Here is a tiny trained network, its code and every weight. The questions are about switching its units off for an input and a target symbol, where a switched-off unit gives its printed mean instead of its output.

import numpy as np


def w(rows, s, z=0):
    codes = np.array(rows[::2]) - 128.0
    scale = np.full(codes.shape[1], s)
    scale[-1] = z or s
    return codes * scale


def f(y):
    return np.maximum(y, 0)


def softmax(a):
    e = np.exp(a - a.max(-1, keepdims=True))
    return e / e.sum(-1, keepdims=True)


def log_softmax(a):
    a = a - a.max(-1, keepdims=True)
    return a - np.log(np.exp(a).sum(-1, keepdims=True))


def net(x, mask):
    ids = ['αγδεζηθλμξπστφψω'.index(c) for c in x.split()]
    T = len(ids)
    res = E[ids] + P[:T]
    u = 0
    for l in range(2):
        q, k, v = (res @ M[l].T for M in (Q, K, V))
        z = softmax(np.where(np.tri(T) > 0, q @ k.T / 4**0.5, -1e9)) @ v
        res = res + np.where(mask[u], z, O[l][:, -1]) @ O[l][:, :-1]
        u += 1
        y = f(res @ A[l][:, :-1].T + A[l][:, -1])
        res = res + np.where(mask[u : u + 4], y, B[l][:, -1]) @ B[l][:, :-1]
        u += 4
    return log_softmax(res[-1] @ U[:, :-1].T + U[:, -1])


Q, K, V, O, A, B = {}, {}, {}, {}, {}, {}
E = w([
[56,72,10,126],'α',
[137,175,156,82],'γ',
[154,142,153,58],'δ',
[164,166,120,126],'ε',
[140,189,96,116],'ζ',
[191,118,85,19],'η',
[238,194,47,40],'θ',
[141,137,141,204],'λ',
[233,84,72,98],'μ',
[112,193,121,36],'ξ',
[75,245,132,109],'π',
[152,186,110,129],'σ',
[195,103,136,108],'τ',
[69,175,197,124],'φ',
[127,196,86,208],'ψ',
[176,115,155,152],'ω',
],0.013)
P = w([
[90,71,206,155],'0',
[116,229,62,135],'1',
[124,237,61,140],'2',
[142,240,38,142],'3',
[117,255,49,138],'4',
[134,247,52,146],'5',
[126,245,55,145],'6',
[113,241,72,151],'7',
[123,238,56,135],'8',
[129,232,54,149],'9',
[129,234,59,157],'10',
[123,225,70,163],'11',
[115,223,68,174],'12',
[135,192,49,164],'13',
],0.0084)
Q[0] = w([
[164,252,12,103],'L0H1',
[28,42,238,147],'L0H1',
[67,24,154,117],'L0H1',
[149,145,164,157],'L0H1',
],0.013)
K[0] = w([
[1,55,55,155],'L0H1',
[196,210,164,152],'L0H1',
[177,232,82,138],'L0H1',
[80,191,218,86],'L0H1',
],0.0098)
V[0] = w([
[100,65,130,208],'L0H1',
[94,249,129,239],'L0H1',
[190,87,1,114],'L0H1',
[143,61,124,239],'L0H1',
],0.0098)
O[0] = w([
[184,145,150,134,190],'L0H1',
[254,137,40,105,211],'L0H1',
[79,179,150,207,252],'L0H1',
[219,148,213,192,151],'L0H1',
],0.011,0.0045)
A[0] = w([
[96,234,69,125,144],'L0N1',
[76,220,66,188,232],'L0N2',
[163,118,254,71,81],'L0N3',
[129,233,93,112,2],'L0N4',
],0.0071,0.0029)
B[0] = w([
[233,69,97,190,233],'L0N1',
[196,192,19,24,252],'L0N2',
[243,135,220,2,137],'L0N3',
[151,14,136,186,200],'L0N4',
],0.0065,0.015)
Q[1] = w([
[165,207,142,6],'L1H1',
[148,211,136,151],'L1H1',
[147,117,130,158],'L1H1',
[161,173,67,85],'L1H1',
],0.014)
K[1] = w([
[89,41,210,150],'L1H1',
[76,30,140,76],'L1H1',
[106,167,100,180],'L1H1',
[65,80,244,129],'L1H1',
],0.011)
V[1] = w([
[110,125,253,106],'L1H1',
[77,149,129,90],'L1H1',
[124,59,121,86],'L1H1',
[196,78,172,100],'L1H1',
],0.012)
O[1] = w([
[57,164,137,167,169],'L1H1',
[68,110,111,133,89],'L1H1',
[134,153,157,24,166],'L1H1',
[122,155,245,118,252],'L1H1',
],0.012,0.015)
A[1] = w([
[110,163,145,188,148],'L1N1',
[56,8,78,82,7],'L1N2',
[192,50,129,108,104],'L1N3',
[254,63,90,69,150],'L1N4',
],0.0066,0.0015)
B[1] = w([
[190,46,120,128,166],'L1N1',
[188,53,3,125,140],'L1N2',
[77,136,154,153,179],'L1N3',
[63,70,164,138,253],'L1N4',
],0.011,0.019)
U = w([
[34,113,151,254,75],'α',
[169,152,118,121,241],'γ',
[54,176,138,118,127],'δ',
[135,99,109,163,105],'ε',
[152,72,163,213,42],'ζ',
[156,171,138,51,24],'η',
[209,141,152,113,2],'θ',
[137,135,131,148,217],'λ',
[179,146,94,72,136],'μ',
[116,155,165,148,136],'ξ',
[43,142,105,164,94],'π',
[187,144,107,159,214],'σ',
[54,148,163,179,89],'τ',
[113,94,150,103,133],'φ',
[123,132,130,148,188],'ψ',
[134,173,120,84,152],'ω',
],0.0079,0.0087)

Each question gives the input, a string of symbols that net reads in full, and the target symbol t.
The units are the heads (4 rows each of Q, K, V and O) and the neurons (one row each of A and B). Each row of codes is followed by its name. A weight is (code - 128) times the scale printed after its matrix; where a second scale follows, it is the last column's (O, A, B and U).
mask holds one flag per unit, layer by layer, with each layer's heads first. A switched-off unit (its flag False) gives its mean, the last column of its rows in O or B, instead of its output. The means were averaged over made-up inputs and are rounded, as every weight is.
A unit's drop is (log p(t) with every unit on - log p(t) with that unit switched off) / (log p(t) with every unit on - log p(t) with every unit switched off).
The circuit of an input: a set's keep is (log p(t) with only the set's units on - log p(t) with every unit switched off) / (log p(t) with every unit on - log p(t) with every unit switched off). Starting from all 10 units, units are removed one at a time, each time the one whose removal leaves the highest keep (on an exact tie, the one counted first), for as long as the keep stays at least 0.8.
circuit, biggest first: the units of the circuit, biggest drop first
unit that matters most: the unit with the biggest drop
k most important neurons: the k neurons with the biggest drops, biggest first
k most important neurons of layer l: the k neurons of layer l with the biggest drops, biggest first
input λ θ θ ω π ψ τ π ξ, target θ: circuit, biggest first -> (L0H1, L1H1)
input θ σ ω, target ε: unit that matters most -> L1H1
input α π π φ τ π δ λ η σ, target σ: 2 most important neurons of layer 1 -> (L1N4, L1N3)
input π γ α σ α ξ φ μ, target φ: circuit, biggest first -> (L1H1, L0H1, L1N4, L0N2)
input ω π π η π λ, target ξ: circuit, biggest first -> (L0H1, L1H1, L0N3)
input ξ δ ω, target μ: 3 most important neurons of layer 1 -> (L1N2, L1N4, L1N3)
input μ θ λ, target α: 3 most important neurons -> (L0N4, L0N1, L0N2)
input μ α ψ ψ τ π, target σ: circuit, biggest first -> (L1N4, L0H1, L0N1)
input θ ω φ μ ε γ φ ξ, target ε: 3 most important neurons -> (L1N4, L1N2, L0N4)
input ω ε λ ω φ, target ξ: 3 most important neurons -> (L0N3, L0N2, L1N4)
input ξ π π π ε, target μ: circuit, biggest first -> (L0H1, L1H1)
input ψ π δ μ ζ φ α α π ω, target ζ: circuit, biggest first -> (L1H1, L1N4)
input π φ μ δ φ, target φ: circuit, biggest first -> (L0H1, L1N4, L1H1)
input δ δ λ ψ η π σ π π, target δ: circuit, biggest first -> (L0H1, L1H1, L0N2)
input τ ξ ω ω, target τ: 3 most important neurons of layer 0 -> (L0N4, L0N1, L0N2)
input δ φ σ π π λ ξ ξ θ, target δ: unit that matters most -> L0H1
input ψ ξ π φ ψ ψ ξ θ, target ζ: circuit, biggest first -> (L1N4, L1H1, L0H1)
input δ π μ ζ η η π σ η, target δ: 3 most important neurons of layer 0 -> (L0N2, L0N3, L0N1)
input μ π σ ω π ε τ ζ π, target α: 2 most important neurons of layer 0 -> (L0N1, L0N4)
input ω π λ δ μ γ π ψ, target ξ: circuit, biggest first -> (L0H1, L1H1, L0N3)
input ω θ θ π ξ, target ξ: circuit, biggest first -> (L0H1, L1H1, L0N2)
input δ ζ π ω, target δ: 2 most important neurons of layer 0 -> (L0N4, L0N1)
input π ε λ, target φ: circuit, biggest first -> (L0H1, L1N4, L1H1)
input θ π π δ δ ψ θ ω ω ψ σ η ξ ψ, target ε: 2 most important neurons of layer 1 -> (L1N4, L1N2)
